Here is a tiny trained network, its code and every weight. The questions are about switching its units off for an input and a class, where a switched-off unit gives its printed mean instead of its output.

import numpy as np


def w(rows, s, z=0):
    codes = np.array(rows[::2]) - 128.0
    scale = np.full(codes.shape[1], s)
    scale[-1] = z or s
    return codes * scale


def f(y):
    return y / 2 * (1 + np.tanh(0.7978845608 * (y + 0.044715 * y**3)))


def log_softmax(a):
    a = a - a.max(-1, keepdims=True)
    return a - np.log(np.exp(a).sum(-1, keepdims=True))


def net(x, mask):
    res = np.array(x, float).reshape(1, 7) / 4 @ E
    y = f(res @ A[0][:, :-1].T + A[0][:, -1])
    res = res + np.where(mask, y, B[0][:, -1]) @ B[0][:, :-1]
    return log_softmax(res[-1] @ U[:, :-1].T + U[:, -1])


A, B = {}, {}
E = w([
[151,162,95,132,141,145],'x0',
[116,99,145,135,115,124],'x1',
[54,95,75,33,166,254],'x2',
[144,146,111,130,140,134],'x3',
[226,106,241,74,83,201],'x4',
[195,73,46,67,81,53],'x5',
[123,130,142,115,138,113],'x6',
],0.012)
A[0] = w([
[86,175,63,172,110,95,193],'n0',
[82,114,36,111,142,66,100],'n1',
[160,98,65,72,55,38,48],'n2',
[67,129,61,123,117,93,173],'n3',
[190,66,91,25,130,112,89],'n4',
[70,147,115,139,180,88,120],'n5',
[98,88,77,38,166,190,26],'n6',
[163,95,76,159,104,144,36],'n7',
[57,121,45,109,200,68,186],'n8',
[224,200,166,245,28,50,109],'n9',
[75,105,64,49,122,210,62],'n10',
[201,143,124,154,99,206,194],'n11',
[112,81,91,62,162,209,40],'n12',
[235,135,196,61,81,180,205],'n13',
[144,94,67,71,81,103,4],'n14',
[192,76,68,127,107,76,25],'n15',
[80,143,80,164,105,104,117],'n16',
[87,76,97,37,91,95,123],'n17',
[57,178,195,170,186,173,56],'n18',
[94,147,173,232,115,165,93],'n19',
[46,129,51,214,145,98,90],'n20',
],0.011,0.0023)
B[0] = w([
[94,109,157,84,97,126,191],'n0',
[148,125,167,90,125,174,195],'n1',
[188,178,87,212,118,139,197],'n2',
[143,113,193,98,108,181,184],'n3',
[189,162,125,151,116,196,191],'n4',
[164,70,162,115,130,151,173],'n5',
[83,60,58,121,220,69,203],'n6',
[169,138,133,143,162,135,141],'n7',
[130,83,130,113,85,154,212],'n8',
[41,108,132,102,205,12,254],'n9',
[44,165,94,160,184,64,210],'n10',
[124,116,175,76,87,150,168],'n11',
[79,66,85,112,190,101,197],'n12',
[105,83,192,22,54,180,222],'n13',
[194,174,116,202,110,166,171],'n14',
[164,189,79,201,130,136,179],'n15',
[153,44,148,82,86,137,172],'n16',
[164,158,133,140,174,141,175],'n17',
[180,254,90,202,114,213,195],'n18',
[186,196,110,222,161,140,180],'n19',
[122,100,158,36,90,171,213],'n20',
],0.0086,0.021)
U = w([
[142,113,179,45,50,161,180],'0',
[96,147,89,129,205,10,2],'1',
[186,255,89,205,115,177,208],'2',
],0.0091,0.0014)

Each question gives the input, the list of numbers given to net, and the class t.
The units are the neurons (one row each of A and B). Each row of codes is followed by its name. A weight is (code - 128) times the scale printed after its matrix; where a second scale follows, it is the last column's (A, B and U).
mask holds one flag per neuron, in row order. A switched-off neuron (its flag False) gives its mean, the last column of its row in B, instead of its output. The means were averaged over made-up inputs and are rounded, as every weight is.
A unit's drop is (log p(t) with every unit on - log p(t) with that unit switched off) / (log p(t) with every unit on - log p(t) with every unit switched off).
The circuit of an input: a set's keep is (log p(t) with only the set's units on - log p(t) with every unit switched off) / (log p(t) with every unit on - log p(t) with every unit switched off). Starting from the 12 units with the biggest drops (on a tie, the unit counted first), units are removed one at a time, each time the one whose removal leaves the highest keep (on an exact tie, the one counted first), for as long as the keep stays at least 0.8.
units of the circuit, in order: the units of the circuit, biggest drop first
k most important neurons: the k neurons with the biggest drops, biggest first
drop of u: that unit's drop, to one decimal
input [8,-5,-4,-8,-3,6,-6], class 2: units of the circuit, in order : [n2]
input [-7,-3,-6,7,3,7,4], class 2: 3 most important neurons : [n2 n15 n4]
input [8,3,-8,2,2,-8,7], class 1: 3 most important neurons : [n9 n4 n2]
input [4,-3,7,0,6,-8,7], class 2: 2 most important neurons : [n18 n9]
input [-7,-5,2,-5,6,-7,5], class 2: 2 most important neurons : [n18 n19]
input [-6,2,7,-2,6,-2,1], class 1: 2 most important neurons : [n10 n6]
input [-8,5,-1,1,0,-2,6], class 2: units of the circuit, in order : [n9 n13]
input [4,6,5,7,-1,-6,4], class 2: 2 most important neurons : [n18 n9]
input [-6,4,4,1,-2,-4,-5], class 1: 3 most important neurons : [n4 n2 n14]
input [-6,-7,-8,-6,7,-5,1], class 1: 2 most important neurons : [n9 n20]
input [-2,2,-7,-4,2,6,-1], class 1: 2 most important neurons : [n9 n18]
input [-7,2,-2,-5,6,8,-3], class 2: 2 most important neurons : [n2 n15]
input [5,-8,8,5,3,-7,-4], class 1: 3 most important neurons : [n6 n12 n10]
input [7,1,-8,2,0,-8,-2], class 1: units of the circuit, in order : [n9]
input [-7,-5,5,3,-8,-8,-4], class 0: drop of n20 : 1.4
input [1,1,-6,0,-6,4,-3], class 0: drop of n1 : 0.2
input [0,-1,4,4,3,-4,-2], class 1: drop of n2 : 0.2
